Below are the code and all the weights of a small trained network. Each question names an input and a target symbol and asks about switching units off, where a switched-off unit gives its printed mean instead of its output.

import numpy as np


def w(rows, s, z=0):
    codes = np.array(rows[::2]) - 128.0
    scale = np.full(codes.shape[1], s)
    scale[-1] = z or s
    return codes * scale


def f(y):
    return np.maximum(y, 0)


def softmax(a):
    e = np.exp(a - a.max(-1, keepdims=True))
    return e / e.sum(-1, keepdims=True)


def log_softmax(a):
    a = a - a.max(-1, keepdims=True)
    return a - np.log(np.exp(a).sum(-1, keepdims=True))


def net(x, mask):
    ids = ['βδζθπφψω'.index(c) for c in x.split()]
    T = len(ids)
    res = E[ids] + P[:T]
    r = res
    for j in range(2):
        rows = slice(4 * j, 4 * j + 4)
        q, k, v = (r @ M[0][rows].T for M in (Q, K, V))
        z = softmax(np.where(np.tri(T) > 0, q @ k.T / 4**0.5, -1e9)) @ v
        o = O[0][rows]
        res = res + np.where(mask[j], z, o[:, -1]) @ o[:, :-1]
    y = f(res @ A[0][:, :-1].T + A[0][:, -1])
    res = res + np.where(mask[2:18], y, B[0][:, -1]) @ B[0][:, :-1]
    return log_softmax(res[-1] @ U[:, :-1].T + U[:, -1])


Q, K, V, O, A, B = {}, {}, {}, {}, {}, {}
E = w([
[231,112,182,99],'β',
[124,191,171,42],'δ',
[151,147,190,99],'ζ',
[69,235,178,162],'θ',
[180,137,183,163],'π',
[189,125,191,108],'φ',
[157,126,176,1],'ψ',
[126,197,167,66],'ω',
],0.0066)
P = w([
[253,85,36,222],'0',
[25,202,196,26],'1',
[69,189,214,25],'2',
[57,164,155,127],'3',
[82,159,165,80],'4',
[99,149,190,68],'5',
[122,148,198,70],'6',
[149,163,202,55],'7',
[175,156,217,67],'8',
[179,189,220,79],'9',
[196,176,210,64],'10',
[173,208,205,75],'11',
[195,204,210,81],'12',
],0.0048)
Q[0] = w([
[83,74,95,179],'head 1',
[204,193,171,57],'head 1',
[83,73,92,178],'head 1',
[57,42,62,214],'head 1',
[155,175,254,108],'head 2',
[187,224,154,135],'head 2',
[153,200,228,88],'head 2',
[153,153,235,81],'head 2',
],0.0071)
K[0] = w([
[77,161,204,80],'head 1',
[198,50,25,207],'head 1',
[72,190,151,35],'head 1',
[18,157,196,26],'head 1',
[204,65,20,233],'head 2',
[239,50,56,151],'head 2',
[200,56,46,209],'head 2',
[214,66,59,254],'head 2',
],0.0059)
V[0] = w([
[106,163,145,1],'head 1',
[115,123,144,253],'head 1',
[119,185,161,9],'head 1',
[171,75,190,34],'head 1',
[229,18,145,22],'head 2',
[109,60,101,34],'head 2',
[38,230,86,158],'head 2',
[248,40,161,72],'head 2',
],0.0056)
O[0] = w([
[118,122,3,54,134],'head 1',
[158,170,217,201,121],'head 1',
[140,186,26,94,167],'head 1',
[112,52,47,163,188],'head 1',
[15,29,39,216,209],'head 2',
[37,93,63,67,59],'head 2',
[217,226,143,65,37],'head 2',
[21,39,70,237,252],'head 2',
],0.0058,0.0024)
A[0] = w([
[30,70,25,112,133],'neuron 1',
[45,127,21,163,145],'neuron 2',
[139,165,199,76,49],'neuron 3',
[216,94,202,85,156],'neuron 4',
[173,210,119,143,220],'neuron 5',
[179,146,156,121,254],'neuron 6',
[70,178,117,38,128],'neuron 7',
[52,50,153,139,80],'neuron 8',
[119,89,168,88,135],'neuron 9',
[90,195,142,112,126],'neuron 10',
[180,213,133,234,145],'neuron 11',
[72,133,113,188,78],'neuron 12',
[122,17,71,233,127],'neuron 13',
[253,167,196,56,107],'neuron 14',
[18,118,191,62,175],'neuron 15',
[7,150,184,85,158],'neuron 16',
],0.0049,0.0036)
B[0] = w([
[19,153,62,55,185],'neuron 1',
[51,103,92,69,182],'neuron 2',
[2,184,197,72,153],'neuron 3',
[72,208,171,136,194],'neuron 4',
[152,127,148,38,217],'neuron 5',
[160,206,182,76,252],'neuron 6',
[164,51,92,69,170],'neuron 7',
[45,81,83,199,161],'neuron 8',
[123,192,195,172,155],'neuron 9',
[146,106,121,75,166],'neuron 10',
[139,223,228,104,174],'neuron 11',
[29,157,102,207,146],'neuron 12',
[86,98,52,168,191],'neuron 13',
[26,177,147,65,198],'neuron 14',
[234,81,155,233,229],'neuron 15',
[222,39,61,206,219],'neuron 16',
],0.0053,0.0037)
U = w([
[105,87,142,137,7],'β',
[57,78,31,92,200],'δ',
[77,40,132,253,107],'ζ',
[170,135,56,44,63],'θ',
[211,106,217,235,89],'π',
[131,237,206,68,227],'φ',
[215,132,161,176,98],'ψ',
[65,94,78,57,43],'ω',
],0.0048,0.0021)

Each question gives the input, a string of symbols that net reads in full, and the target symbol t.
The units are the heads (4 rows each of Q, K, V and O) and the neurons (one row each of A and B). Each row of codes is followed by its name. A weight is (code - 128) times the scale printed after its matrix; where a second scale follows, it is the last column's (O, A, B and U).
mask holds one flag per unit, heads first, then neurons. A switched-off unit (its flag False) gives its mean, the last column of its rows in O or B, instead of its output. The means were averaged over made-up inputs and are rounded, as every weight is.
A unit's drop is (log p(t) with every unit on - log p(t) with that unit switched off) / (log p(t) with every unit on - log p(t) with every unit switched off).
The circuit of an input: a set's keep is (log p(t) with only the set's units on - log p(t) with every unit switched off) / (log p(t) with every unit on - log p(t) with every unit switched off). Starting from the 12 units with the biggest drops (on a tie, the unit counted first), units are removed one at a time, each time the one whose removal leaves the highest keep (on an exact tie, the one counted first), for as long as the keep stays at least 0.8.
units of the circuit, in order: the units of the circuit, biggest drop first
heads that matter: for each layer, one digit per head in row order, 1 if its drop is at least 0.15 and else 0, layers parted by /
drop of u: that unit's drop, to one decimal
input ψ ψ ζ, target δ: units of the circuit, in order -> (head 2; head 1; neuron 1)
input ψ ψ ω, target δ: units of the circuit, in order -> (head 2; head 1; neuron 1)
input ψ β ψ θ, target δ: units of the circuit, in order -> (head 1; head 2; neuron 1; neuron 2)
input θ θ ω, target φ: heads that matter -> 01
input ψ β β, target δ: units of the circuit, in order -> (head 2; head 1; neuron 1)
input φ ω δ, target ζ: heads that matter -> 11
input β β δ φ ω β δ, target ζ: heads that matter -> 01
input ψ ψ θ φ β β φ ψ β, target δ: heads that matter -> 11
input ψ β β π, target δ: units of the circuit, in order -> (head 1; head 2; neuron 1; neuron 2)
input ψ θ δ, target δ: units of the circuit, in order -> (head 2; head 1; neuron 1)
input θ β θ, target φ: units of the circuit, in order -> (head 2; head 1; neuron 3)
input β π ψ ψ β ω ψ φ β β, target ζ: heads that matter -> 01
input β θ θ δ θ δ ψ ζ β ω, target ζ: heads that matter -> 01
input β ψ π, target ζ: heads that matter -> 01
input β θ ω, target ζ: heads that matter -> 11
input β β β, target ζ: drop of neuron 8 -> 0.1
input θ β θ θ ψ ω, target φ: drop of neuron 13 -> 0.0
input θ ω θ φ ψ, target φ: drop of head 2 -> 1.1
